The symbols move the objects like this.
z406 ba z325
z406 ri z845
z406 du z80
z406 ze z246
z243 ba z622
z243 ri z528
z243 du z880
z243 ze z834
z882 ba z968
z882 ri z434
z882 du z845
z882 ze z911
z560 ba z536
z560 ri z633
z560 du z22
z560 ze z792
z795 ba z198
z795 ri z993
z795 du z310
z795 ze z867
z831 ba z609
z831 ri z406
z831 du z762
z831 ze z217
z726 ba z911
z726 ri z417
z726 du z609
z726 ze z122
z55 ba z683
z55 ri z795
z55 du z987
z55 ze z622
z699 ba z509
z699 ri z987
z699 du z68
z699 ze z633
z578 ba z22
z578 ri z643
z578 du z574
z578 ze z968
z528 ba z867
z528 ri z683
z528 du z509
z528 ze z23
z867 ba z995
z867 ri z772
z867 du z528
z867 ze z277
z198 ba z453
z198 ri z423
z198 du z795
z198 ze z995
z336 ba z574
z336 ri z536
z336 du z952
z336 ze z845
z187 ba z451
z187 ri z217
z187 du z423
z187 ze z310
z193 ba z813
z193 ri z831
z193 du z122
z193 ze z187
z707 ba z97
z707 ri z193
z707 du z10
z707 ze z453
z952 ba z336
z952 ri z560
z952 du z434
z952 ze z116
z911 ba z80
z911 ri z20
z911 du z726
z911 ze z193
z23 ba z277
z23 ri z68
z23 du z83
z23 ze z22
z845 ba z882
z845 ri z680
z845 du z116
z845 ze z726
z433 ba z107
z433 ri z451
z433 du z453
z433 ze z55
z762 ba z831
z762 ri z80
z762 du z316
z762 ze z97
z683 ba z772
z683 ri z198
z683 du z55
z683 ze z68
z772 ba z588
z772 ri z453
z772 du z683
z772 ze z699
z536 ba z834
z536 ri z83
z536 du z560
z536 ze z680
z97 ba z217
z97 ri z813
z97 du z707
z97 ze z433
z434 ba z952
z434 ri z22
z434 du z680
z434 ze z20
z405 ba z633
z405 ri z880
z405 du z643
z405 ze z336
z22 ba z560
z22 ri z405
z22 du z578
z22 ze z980
z792 ba z680
z792 ri z574
z792 du z980
z792 ze z325
z993 ba z423
z993 ri z707
z993 du z107
z993 ze z772
z813 ba z246
z813 ri z609
z813 du z193
z813 ze z451
z980 ba z792
z980 ri z336
z980 du z968
z980 ze z406
z246 ba z316
z246 ri z726
z246 du z813
z246 ze z10
z566 ba z122
z566 ri z316
z566 du z217
z566 ze z993
z277 ba z880
z277 ri z699
z277 du z23
z277 ze z560
z80 ba z406
z80 ri z116
z80 du z911
z80 ze z813
z68 ba z699
z68 ri z995
z68 du z622
z68 ze z405
z622 ba z68
z622 ri z867
z622 du z243
z622 ze z643
z995 ba z987
z995 ri z588
z995 du z867
z995 ze z880
z588 ba z310
z588 ri z433
z588 du z772
z588 ze z509
z417 ba z20
z417 ri z968
z417 du z325
z417 ze z762
z633 ba z83
z633 ri z243
z633 du z405
z633 ze z574
z453 ba z433
z453 ri z187
z453 du z198
z453 ze z987
z574 ba z578
z574 ri z834
z574 du z336
z574 ze z882
z20 ba z116
z20 ri z980
z20 du z417
z20 ze z831
z680 ba z434
z680 ri z578
z680 du z792
z680 ze z417
z834 ba z643
z834 ri z23
z834 du z536
z834 ze z434
z10 ba z707
z10 ri z122
z10 du z451
z10 ze z198
z987 ba z55
z987 ri z310
z987 du z995
z987 ze z243
z116 ba z845
z116 ri z792
z116 du z20
z116 ze z609
z509 ba z528
z509 ri z55
z509 du z699
z509 ze z83
z316 ba z762
z316 ri z911
z316 du z246
z316 ze z707
z83 ba z23
z83 ri z622
z83 du z633
z83 ze z578
z643 ba z405
z643 ri z277
z643 du z834
z643 ze z952
z968 ba z980
z968 ri z952
z968 du z882
z968 ze z80
z217 ba z566
z217 ri z246
z217 du z97
z217 ze z107
z609 ba z726
z609 ri z325
z609 du z831
z609 ze z566
z423 ba z187
z423 ri z97
z423 du z993
z423 ze z588
z880 ba z243
z880 ri z509
z880 du z277
z880 ze z536
z122 ba z193
z122 ri z762
z122 du z566
z122 ze z423
z107 ba z993
z107 ri z10
z107 du z433
z107 ze z683
z310 ba z795
z310 ri z107
z310 du z588
z310 ze z528
z325 ba z417
z325 ri z882
z325 du z406
z325 ze z316
z451 ba z10
z451 ri z566
z451 du z187
z451 ze z795

In the rows, 543 means zero.

The rows follow the links: the fewer symbols apart two objects are, the more alike their rows tend to be.

Each row is also shifted at random along 3 hidden directions that mean nothing.

Row, then object:
[ 674,  502,  494,  582,  518,  555,  581,  450,  409,  498,  601,  554,  502,  583,  412,  542,  464,  701,  520,  538,  544,  570,  739,  471,  455,  631,  639]
object: z609
[ 678,  612,  487,  535,  479,  532,  466,  658,  427,  341,  575,  581,  506,  446,  483,  489,  597,  448,  740,  614,  521,  555,  565,  498,  574,  578,  471]
object: z10
[ 414,  588,  521,  658,  570,  614,  552,  551,  469,  561,  626,  505,  532,  519,  423,  528,  361,  695,  527,  583,  514,  548,  603,  525,  442,  715,  616]
object: z762
[ 683,  411,  480,  484,  419,  436,  625,  555,  362,  451,  702,  578,  270,  599,  312,  457,  717,  573,  629,  578,  545,  685,  674,  356,  618,  448,  476]
object: z97
[ 189,  461,  560,  558,  587,  453,  567,  449,  543,  527,  507,  542,  622,  568,  588,  556,  493,  598,  434,  508,  534,  525,  614,  628,  480,  471,  667]
object: z434
[ 452,  468,  572,  570,  606,  493,  595,  434,  545,  641,  553,  510,  598,  617,  523,  550,  418,  683,  381,  506,  520,  558,  608,  588,  464,  507,  692]
object: z792
[ 779,  752,  547,  621,  576,  805,  491,  625,  615,  679,  511,  487,  518,  491,  598,  622,  363,  639,  617,  531,  551,  446,  449,  504,  470,  873,  392]
object: z433
[ 482,  444,  466,  512,  417,  458,  596,  582,  370,  443,  677,  594,  302,  577,  330,  453,  731,  545,  656,  572,  547,  670,  649,  375,  647,  471,  477]
object: z707
[ 437,  665,  588,  571,  540,  658,  491,  683,  651,  658,  534,  523,  519,  481,  600,  545,  564,  438,  624,  579,  525,  530,  332,  539,  629,  600,  411]
object: z683
[ 670,  627,  556,  539,  506,  701,  536,  537,  670,  718,  506,  525,  484,  561,  583,  613,  634,  480,  579,  512,  569,  544,  414,  457,  635,  608,  431]
object: z987
[ 363,  605,  545,  565,  543,  642,  545,  675,  538,  606,  580,  515,  409,  507,  527,  547,  500,  614,  614,  544,  570,  510,  478,  468,  554,  698,  348]
object: z453
[ 485,  427,  472,  536,  499,  416,  556,  509,  335,  309,  597,  593,  517,  543,  419,  480,  573,  595,  586,  585,  541,  573,  756,  527,  501,  492,  621]
object: z726
[ 522,  616,  493,  675,  539,  614,  500,  471,  495,  511,  558,  538,  650,  519,  450,  531,  439,  603,  548,  590,  490,  562,  623,  545,  441,  642,  735]
object: z80
[ 547,  576,  529,  462,  532,  516,  475,  721,  440,  322,  544,  580,  474,  450,  577,  532,  576,  476,  715,  582,  591,  473,  564,  552,  559,  608,  338]
object: z107
[ 591,  660,  540,  639,  566,  596,  469,  679,  479,  489,  629,  525,  561,  452,  441,  452,  397,  569,  631,  643,  474,  548,  464,  560,  510,  662,  581]
object: z122
[ 483,  523,  546,  466,  484,  572,  576,  523,  597,  558,  485,  563,  461,  572,  620,  607,  742,  444,  593,  475,  607,  528,  527,  487,  666,  497,  391]
object: z528
[ 667,  478,  544,  439,  468,  569,  618,  451,  597,  589,  466,  573,  422,  625,  617,  643,  738,  515,  540,  438,  639,  529,  596,  453,  631,  498,  379]
object: z509
[ 112,  553,  554,  643,  584,  414,  455,  597,  486,  418,  597,  546,  708,  453,  470,  421,  462,  467,  542,  626,  440,  598,  490,  683,  516,  440,  772]
object: z116
[ 539,  469,  597,  456,  574,  414,  552,  540,  623,  571,  485,  530,  593,  576,  663,  531,  618,  421,  481,  512,  557,  534,  457,  640,  603,  350,  533]
object: z633
[ 556,  568,  534,  620,  547,  596,  555,  604,  474,  613,  680,  505,  447,  533,  374,  466,  415,  677,  552,  597,  496,  607,  531,  466,  499,  649,  584]
object: z193
[ 748,  535,  540,  516,  572,  527,  502,  400,  613,  490,  407,  564,  744,  560,  672,  626,  553,  452,  477,  496,  565,  480,  603,  656,  499,  490,  669]
object: z578
[ 854,  521,  500,  537,  509,  465,  494,  479,  420,  335,  549,  598,  650,  530,  473,  504,  538,  510,  577,  578,  519,  558,  685,  598,  477,  496,  725]
object: z406

The symbols that take the first to the second take the third to the fourth, perhaps in another order. What is the fourth?
Answer with the object's name.
A [ 720,  530,  533,  584,  541,  489,  512,  472,  501,  481,  575,  543,  669,  540,  452,  489,  497,  546,  496,  586,  485,  600,  582,  585,  492,  490,  762]
B [ 403,  491,  489,  616,  496,  481,  540,  472,  424,  418,  602,  599,  578,  542,  402,  487,  548,  563,  558,  588,  507,  614,  665,  535,  510,  501,  725]
C [ 374,  579,  579,  609,  657,  526,  496,  508,  579,  536,  489,  521,  760,  501,  641,  564,  368,  576,  439,  549,  515,  469,  523,  726,  431,  556,  707]
D z968

A [ 805,  596,  483,  568,  470,  612,  525,  600,  461,  459,  597,  573,  458,  510,  431,  526,  588,  520,  687,  590,  540,  566,  582,  449,  556,  642,  488]
B [ 557,  416,  515,  504,  496,  367,  595,  645,  346,  403,  711,  576,  360,  544,  351,  417,  561,  601,  590,  603,  539,  628,  639,  482,  570,  447,  514]
C [ 595,  639,  541,  511,  508,  672,  512,  552,  646,  610,  466,  557,  544,  522,  655,  610,  655,  430,  606,  507,  573,  501,  450,  517,  603,  584,  428]
D z588

A [ 565,  555,  548,  578,  610,  569,  535,  412,  611,  595,  450,  533,  733,  578,  643,  619,  428,  588,  421,  497,  552,  480,  595,  638,  436,  576,  684]
B [ 377,  595,  504,  629,  578,  537,  474,  583,  416,  361,  571,  548,  632,  454,  485,  495,  413,  579,  604,  608,  515,  508,  623,  605,  433,  649,  648]
C [ 474,  533,  613,  461,  615,  504,  553,  565,  663,  630,  463,  518,  585,  560,  692,  578,  542,  509,  467,  476,  577,  490,  447,  619,  573,  477,  454]
D z792

A [ 258,  488,  540,  645,  561,  478,  564,  501,  533,  590,  612,  515,  598,  570,  435,  470,  471,  586,  444,  584,  475,  627,  519,  578,  502,  456,  757]
B [ 503,  570,  583,  576,  641,  528,  505,  483,  596,  546,  480,  522,  752,  530,  646,  569,  364,  597,  427,  530,  524,  470,  557,  692,  423,  569,  697]
C [ 309,  475,  597,  497,  572,  549,  628,  482,  688,  795,  527,  515,  483,  619,  613,  582,  565,  577,  410,  470,  561,  567,  453,  520,  588,  458,  479]
D z68

A [ 655,  451,  577,  407,  542,  535,  621,  464,  611,  627,  459,  549,  464,  635,  684,  639,  639,  555,  475,  431,  642,  509,  578,  507,  587,  493,  377]
B [ 744,  583,  558,  464,  505,  595,  525,  547,  623,  543,  450,  559,  534,  542,  663,  614,  692,  414,  619,  490,  586,  493,  501,  527,  626,  523,  404]
C [ 816,  610,  573,  487,  506,  649,  541,  598,  645,  655,  515,  531,  475,  545,  586,  578,  629,  464,  598,  534,  568,  537,  432,  480,  631,  569,  406]
D z795

A [ 540,  705,  589,  553,  595,  659,  449,  742,  649,  576,  532,  506,  565,  429,  641,  521,  465,  444,  655,  611,  525,  476,  309,  603,  570,  650,  391]
B [ 622,  666,  485,  647,  474,  729,  526,  568,  509,  607,  597,  538,  451,  530,  407,  557,  547,  591,  649,  592,  521,  588,  532,  399,  558,  719,  512]
C [ 372,  637,  593,  524,  594,  545,  454,  789,  556,  466,  554,  530,  512,  409,  626,  500,  504,  465,  674,  601,  535,  474,  385,  614,  582,  620,  339]
D z97

A [ 654,  535,  530,  576,  541,  523,  564,  626,  431,  521,  669,  515,  422,  521,  379,  466,  450,  644,  561,  608,  513,  612,  565,  489,  508,  595,  551]
B [ 795,  546,  492,  537,  457,  680,  618,  494,  488,  623,  581,  531,  330,  611,  429,  601,  606,  668,  597,  529,  595,  562,  657,  332,  561,  697,  410]
C [ 503,  583,  507,  652,  553,  525,  478,  509,  496,  473,  565,  555,  681,  497,  462,  485,  480,  524,  544,  605,  464,  575,  555,  611,  492,  530,  781]
D z316

A [ 727,  601,  534,  514,  486,  688,  572,  507,  668,  694,  479,  533,  456,  590,  585,  629,  671,  506,  572,  494,  584,  538,  472,  431,  623,  582,  412]
B [ 400,  522,  556,  465,  520,  559,  558,  523,  603,  544,  455,  563,  501,  570,  665,  616,  677,  458,  568,  464,  616,  497,  534,  530,  600,  515,  386]
C [ 569,  556,  579,  434,  569,  523,  512,  566,  608,  463,  405,  566,  599,  516,  743,  613,  621,  431,  587,  480,  613,  425,  516,  619,  586,  509,  394]
D z277

A [ 402,  575,  542,  495,  532,  586,  516,  561,  616,  528,  437,  554,  560,  519,  677,  613,  666,  427,  603,  486,  589,  479,  488,  561,  616,  541,  402]
B [ 429,  681,  541,  586,  522,  717,  511,  561,  693,  697,  490,  531,  530,  530,  601,  603,  615,  437,  611,  514,  549,  519,  389,  487,  625,  630,  443]
C [ 426,  632,  499,  575,  502,  575,  464,  671,  432,  345,  564,  577,  503,  434,  502,  509,  602,  476,  736,  618,  534,  518,  551,  537,  563,  638,  432]
D z707

A [ 514,  677,  525,  690,  546,  643,  479,  663,  507,  592,  642,  503,  538,  459,  401,  477,  400,  579,  626,  634,  461,  591,  437,  509,  514,  712,  583]
B [ 595,  507,  577,  450,  508,  490,  561,  673,  536,  527,  579,  540,  387,  524,  561,  516,  667,  458,  608,  550,  556,  561,  456,  495,  675,  464,  339]
C [ 434,  540,  545,  606,  527,  622,  591,  366,  704,  785,  492,  516,  607,  641,  567,  618,  593,  530,  409,  484,  528,  586,  485,  524,  570,  503,  686]
D z417

A [ 636,  635,  517,  585,  518,  685,  531,  596,  510,  546,  546,  536,  449,  518,  510,  588,  510,  589,  648,  539,  572,  501,  568,  443,  520,  745,  399]
B [ 288,  551,  527,  466,  530,  442,  457,  771,  387,  220,  552,  599,  477,  394,  590,  490,  614,  422,  760,  606,  581,  483,  576,  587,  578,  535,  327]
C [ 584,  514,  562,  529,  538,  545,  564,  418,  661,  670,  476,  539,  627,  611,  607,  576,  616,  465,  450,  499,  543,  562,  498,  573,  584,  423,  635]
D z536

A [ 642,  505,  493,  583,  524,  562,  579,  485,  418,  505,  624,  542,  495,  573,  404,  538,  432,  711,  522,  553,  561,  571,  705,  497,  439,  659,  597]
B [ 508,  499,  476,  618,  505,  589,  599,  436,  423,  528,  604,  553,  496,  581,  382,  538,  487,  701,  512,  536,  540,  584,  729,  446,  467,  633,  666]
C [ 670,  567,  479,  553,  440,  617,  571,  552,  448,  519,  600,  567,  384,  557,  407,  545,  639,  572,  654,  556,  556,  589,  614,  395,  571,  643,  462]
D z707

A [ 840,  565,  578,  421,  537,  482,  478,  703,  558,  425,  513,  562,  499,  479,  649,  519,  657,  366,  661,  572,  552,  503,  440,  576,  638,  465,  364]
B [ 417,  620,  551,  568,  545,  733,  567,  471,  708,  765,  449,  512,  540,  591,  659,  678,  579,  557,  514,  456,  598,  485,  470,  476,  563,  674,  432]
C [ 797,  560,  517,  611,  554,  638,  597,  498,  486,  634,  633,  504,  472,  580,  401,  551,  356,  772,  478,  554,  530,  576,  647,  449,  434,  715,  590]
D z97

A [ 557,  463,  542,  486,  543,  470,  554,  391,  568,  478,  445,  586,  669,  591,  630,  584,  617,  486,  475,  488,  562,  526,  626,  600,  547,  413,  645]
B [ 596,  647,  538,  660,  592,  619,  501,  642,  499,  574,  637,  496,  547,  476,  446,  493,  316,  662,  561,  615,  471,  548,  494,  552,  442,  730,  599]
C [ 869,  569,  612,  441,  620,  595,  535,  519,  690,  654,  419,  521,  608,  564,  761,  644,  487,  527,  460,  457,  603,  435,  485,  611,  519,  556,  444]
D z417

A [ 771,  536,  555,  495,  612,  484,  494,  442,  560,  431,  422,  581,  756,  547,  693,  612,  510,  501,  476,  496,  564,  445,  622,  699,  465,  491,  653]
B [ 543,  409,  547,  516,  541,  352,  562,  503,  461,  444,  613,  558,  589,  558,  469,  447,  535,  549,  480,  591,  494,  618,  597,  603,  534,  351,  718]
C [ 447,  620,  578,  543,  573,  600,  533,  711,  590,  628,  576,  492,  449,  481,  563,  524,  500,  525,  602,  568,  545,  528,  388,  515,  601,  626,  341]
D z528

A [ 670,  487,  521,  462,  493,  567,  623,  590,  471,  547,  598,  544,  307,  570,  499,  564,  611,  638,  591,  509,  618,  547,  632,  394,  573,  601,  313]
B [ 600,  710,  528,  689,  539,  702,  463,  644,  527,  583,  626,  514,  546,  458,  420,  503,  393,  559,  645,  643,  462,  574,  443,  523,  511,  726,  570]
C [ 271,  526,  596,  549,  590,  473,  511,  564,  666,  606,  495,  534,  644,  533,  656,  530,  575,  429,  485,  533,  516,  533,  391,  649,  603,  400,  599]
D z699

A [ 385,  498,  490,  571,  521,  440,  499,  541,  353,  298,  585,  592,  573,  494,  452,  484,  515,  561,  603,  597,  529,  567,  697,  569,  481,  523,  636]
B [ 767,  612,  479,  602,  547,  565,  470,  497,  450,  376,  540,  567,  681,  483,  500,  529,  453,  565,  586,  586,  522,  507,  658,  602,  423,  625,  696]
C [ 655,  543,  606,  416,  598,  508,  529,  567,  631,  510,  412,  544,  593,  526,  758,  625,  572,  470,  519,  479,  606,  419,  499,  640,  554,  493,  409]
D z622

A [ 559,  458,  551,  501,  596,  442,  553,  448,  523,  482,  496,  556,  678,  573,  628,  567,  473,  566,  414,  503,  553,  510,  639,  637,  454,  457,  658]
B [ 607,  534,  503,  582,  556,  541,  543,  565,  430,  467,  619,  543,  527,  514,  450,  499,  414,  682,  553,  581,  522,  551,  643,  532,  428,  638,  580]
C [ 202,  644,  503,  735,  534,  624,  493,  480,  546,  595,  584,  533,  664,  517,  422,  502,  448,  563,  533,  612,  446,  606,  527,  557,  483,  611,  804]
D z10

A [ 571,  483,  565,  557,  573,  402,  531,  519,  493,  471,  581,  536,  654,  542,  506,  457,  462,  542,  480,  594,  490,  586,  561,  641,  498,  440,  740]
B [ 391,  545,  487,  645,  541,  550,  521,  494,  428,  444,  583,  570,  568,  538,  430,  529,  472,  630,  563,  571,  525,  555,  676,  534,  450,  618,  667]
C [ 707,  461,  615,  480,  575,  558,  634,  445,  695,  796,  498,  490,  513,  676,  632,  597,  553,  581,  371,  457,  572,  557,  476,  529,  577,  473,  525]
D z578

